Below are the code and all the weights of a small trained network. Each question names an input and a target symbol and asks about switching units off, where a switched-off unit gives its printed mean instead of its output.

import numpy as np


def w(rows, s, z=0):
    codes = np.array(rows[::2]) - 128.0
    scale = np.full(codes.shape[1], s)
    scale[-1] = z or s
    return codes * scale


def f(y):
    return np.maximum(y, 0)


def softmax(a):
    e = np.exp(a - a.max(-1, keepdims=True))
    return e / e.sum(-1, keepdims=True)


def log_softmax(a):
    a = a - a.max(-1, keepdims=True)
    return a - np.log(np.exp(a).sum(-1, keepdims=True))


def net(x, mask):
    ids = ['γεηλξπω'.index(c) for c in x.split()]
    T = len(ids)
    res = E[ids] + P[:T]
    u = 0
    for l in range(3):
        r = res
        for j in range(3):
            rows = slice(2 * j, 2 * j + 2)
            q, k, v = (r @ M[l][rows].T for M in (Q, K, V))
            z = softmax(np.where(np.tri(T) > 0, q @ k.T / 2**0.5, -1e9)) @ v
            o = O[l][rows]
            res = res + np.where(mask[u + j], z, o[:, -1]) @ o[:, :-1]
        u += 3
        y = f(res @ A[l][:, :-1].T + A[l][:, -1])
        res = res + np.where(mask[u : u + 4], y, B[l][:, -1]) @ B[l][:, :-1]
        u += 4
    return log_softmax(res[-1] @ U[:, :-1].T + U[:, -1])


Q, K, V, O, A, B = {}, {}, {}, {}, {}, {}
E = w([
[196,124,101],'γ',
[113,171,148],'ε',
[121,117,95],'η',
[184,166,123],'λ',
[176,117,251],'ξ',
[59,101,151],'π',
[87,192,119],'ω',
],0.022)
P = w([
[254,53,15],'0',
[111,181,130],'1',
[110,167,143],'2',
[114,161,147],'3',
[115,157,152],'4',
[114,152,156],'5',
[118,154,153],'6',
[115,151,153],'7',
[114,153,151],'8',
[120,149,159],'9',
[118,147,157],'10',
[114,144,156],'11',
[120,142,159],'12',
],0.0094)
Q[0] = w([
[105,64,87],'0.h0',
[71,130,121],'0.h0',
[111,225,245],'0.h1',
[1,21,155],'0.h1',
[91,65,135],'0.h2',
[132,246,220],'0.h2',
],0.0098)
K[0] = w([
[197,172,33],'0.h0',
[182,23,137],'0.h0',
[172,1,48],'0.h1',
[48,60,108],'0.h1',
[138,19,150],'0.h2',
[167,179,179],'0.h2',
],0.0084)
V[0] = w([
[210,82,59],'0.h0',
[146,157,129],'0.h0',
[242,213,111],'0.h1',
[147,194,71],'0.h1',
[144,1,75],'0.h2',
[137,194,143],'0.h2',
],0.0099)
O[0] = w([
[165,146,134,74],'0.h0',
[125,90,180,125],'0.h0',
[63,11,115,129],'0.h1',
[102,92,87,112],'0.h1',
[143,193,157,3],'0.h2',
[47,91,192,182],'0.h2',
],0.011,0.0036)
A[0] = w([
[11,194,155,237],'0.n0',
[255,67,85,87],'0.n1',
[166,112,174,2],'0.n2',
[144,178,80,146],'0.n3',
],0.0099,0.0022)
B[0] = w([
[177,41,230,254],'0.n0',
[22,228,175,170],'0.n1',
[2,104,65,139],'0.n2',
[78,94,124,160],'0.n3',
],0.0088,0.01)
Q[1] = w([
[134,133,254],'1.h0',
[182,170,33],'1.h0',
[80,102,201],'1.h1',
[242,235,129],'1.h1',
[203,162,170],'1.h2',
[135,193,79],'1.h2',
],0.0099)
K[1] = w([
[86,202,98],'1.h0',
[133,103,105],'1.h0',
[113,148,200],'1.h1',
[211,90,110],'1.h1',
[171,181,255],'1.h2',
[214,75,130],'1.h2',
],0.0092)
V[1] = w([
[124,75,200],'1.h0',
[248,91,179],'1.h0',
[98,57,165],'1.h1',
[149,149,57],'1.h1',
[223,95,76],'1.h2',
[119,90,255],'1.h2',
],0.0081)
O[1] = w([
[126,34,96,116],'1.h0',
[137,125,115,34],'1.h0',
[184,128,89,164],'1.h1',
[1,93,128,13],'1.h1',
[172,172,135,2],'1.h2',
[171,88,86,255],'1.h2',
],0.0072,0.0088)
A[1] = w([
[51,217,163,42],'1.n0',
[127,98,152,159],'1.n1',
[184,76,2,166],'1.n2',
[141,156,5,251],'1.n3',
],0.0075,0.0027)
B[1] = w([
[250,175,159,186],'1.n0',
[168,107,75,253],'1.n1',
[49,132,164,231],'1.n2',
[2,227,166,163],'1.n3',
],0.0067,0.0049)
Q[2] = w([
[151,128,34],'2.h0',
[150,194,126],'2.h0',
[125,116,4],'2.h1',
[39,187,83],'2.h1',
[101,145,122],'2.h2',
[72,122,170],'2.h2',
],0.015)
K[2] = w([
[67,47,94],'2.h0',
[157,34,138],'2.h0',
[183,13,224],'2.h1',
[164,54,254],'2.h1',
[137,17,189],'2.h2',
[117,59,230],'2.h2',
],0.0063)
V[2] = w([
[161,62,74],'2.h0',
[113,153,20],'2.h0',
[2,61,231],'2.h1',
[240,136,149],'2.h1',
[137,174,149],'2.h2',
[195,174,59],'2.h2',
],0.0091)
O[2] = w([
[104,106,130,8],'2.h0',
[154,107,221,48],'2.h0',
[119,89,151,141],'2.h1',
[133,184,81,154],'2.h1',
[119,54,137,149],'2.h2',
[92,2,204,68],'2.h2',
],0.0079,0.015)
A[2] = w([
[80,128,253,9],'2.n0',
[117,171,190,219],'2.n1',
[146,202,179,2],'2.n2',
[225,29,179,26],'2.n3',
],0.0069,0.0045)
B[2] = w([
[79,254,193,138],'2.n0',
[209,32,179,204],'2.n1',
[145,60,172,170],'2.n2',
[105,220,176,253],'2.n3',
],0.0075,0.0059)
U = w([
[86,187,65,205],'γ',
[89,97,129,148],'ε',
[108,182,115,2],'η',
[126,54,48,224],'λ',
[120,65,99,91],'ξ',
[255,96,61,221],'π',
[48,174,167,4],'ω',
],0.009,0.0028)

Each question gives the input, a string of symbols that net reads in full, and the target symbol t.
The units are the heads (2 rows each of Q, K, V and O) and the neurons (one row each of A and B). Each row of codes is followed by its name. A weight is (code - 128) times the scale printed after its matrix; where a second scale follows, it is the last column's (O, A, B and U).
mask holds one flag per unit, layer by layer, with each layer's heads first. A switched-off unit (its flag False) gives its mean, the last column of its rows in O or B, instead of its output. The means were averaged over made-up inputs and are rounded, as every weight is.
A unit's drop is (log p(t) with every unit on - log p(t) with that unit switched off) / (log p(t) with every unit on - log p(t) with every unit switched off).
The circuit of an input: a set's keep is (log p(t) with only the set's units on - log p(t) with every unit switched off) / (log p(t) with every unit on - log p(t) with every unit switched off). Starting from the 12 units with the biggest drops (on a tie, the unit counted first), units are removed one at a time, each time the one whose removal leaves the highest keep (on an exact tie, the one counted first), for as long as the keep stays at least 0.8.
circuit, biggest first: the units of the circuit, biggest drop first
most important unit: the unit with the biggest drop
top k neurons: the k neurons with the biggest drops, biggest first
k most important neurons of layer l: the k neurons of layer l with the biggest drops, biggest first
heads that matter: for each layer, one digit per head in row order, 1 if its drop is at least 0.15 and else 0, layers parted by /
drop when u is switched off: that unit's drop, to one decimal
input π γ π ω γ γ ξ ε π, target π: most important unit	2.h1
input γ ω ε π η, target γ: top 2 neurons	(1.n2, 1.n3)
input λ γ ω ω π π ξ, target λ: heads that matter	110 / 000 / 001
input γ ω π η ω η ε γ ε, target γ: heads that matter	111 / 111 / 001
input ω ω ξ ξ ε ω π γ γ γ π π ε, target ω: 3 most important neurons of layer 2	(2.n3, 2.n0, 2.n1)
input ξ ξ π π π ε, target ξ: top 2 neurons	(0.n0, 0.n2)
input ε γ ε, target ε: circuit, biggest first	(0.n0, 0.h1, 2.h0)
input ξ ω ε γ, target λ: circuit, biggest first	(0.h2, 0.h1)
input π γ ε π η π η, target γ: top 2 neurons	(0.n0, 1.n3)
input ε π γ γ π η ε γ ω γ ξ ξ, target ε: heads that matter	010 / 010 / 110
input ω π ε π π ε ε π ω ξ γ ξ, target ω: top 2 neurons	(0.n0, 2.n3)
input γ ω λ, target λ: heads that matter	010 / 000 / 011
input γ ω ξ π γ π γ γ π ε, target γ: top 3 neurons	(0.n1, 1.n0, 0.n0)
input ε π ω ω π ξ, target ε: top neuron	(2.n3)
input π η ω π π π π ω, target π: 2 most important neurons of layer 0	(0.n0, 0.n1)
input ξ γ ε π π ε ε π π ε π γ ξ, target ξ: top 3 neurons	(0.n0, 0.n2, 1.n3)
input ω ξ γ π ω, target ω: top 4 neurons	(0.n0, 2.n3, 2.n0, 1.n3)
input π π π ξ γ ε π ε γ π γ γ, target γ: top 3 neurons	(0.n0, 0.n1, 1.n3)
input ε π γ π π ε, target ε: top 2 neurons	(0.n0, 2.n3)
input ω λ π π ω γ, target λ: circuit, biggest first	(0.h1)
input λ ε ξ π ω ω π γ ε, target λ: drop when 2.h2 is switched off	1.0
input λ ε ω ξ ω ξ ε, target λ: drop when 2.h2 is switched off	0.9
input λ ε ξ γ ω π ξ π ε ω, target λ: drop when 0.h1 is switched off	1.3
input π γ γ, target γ: 2 most important neurons of layer 1	(1.n0, 1.n1)
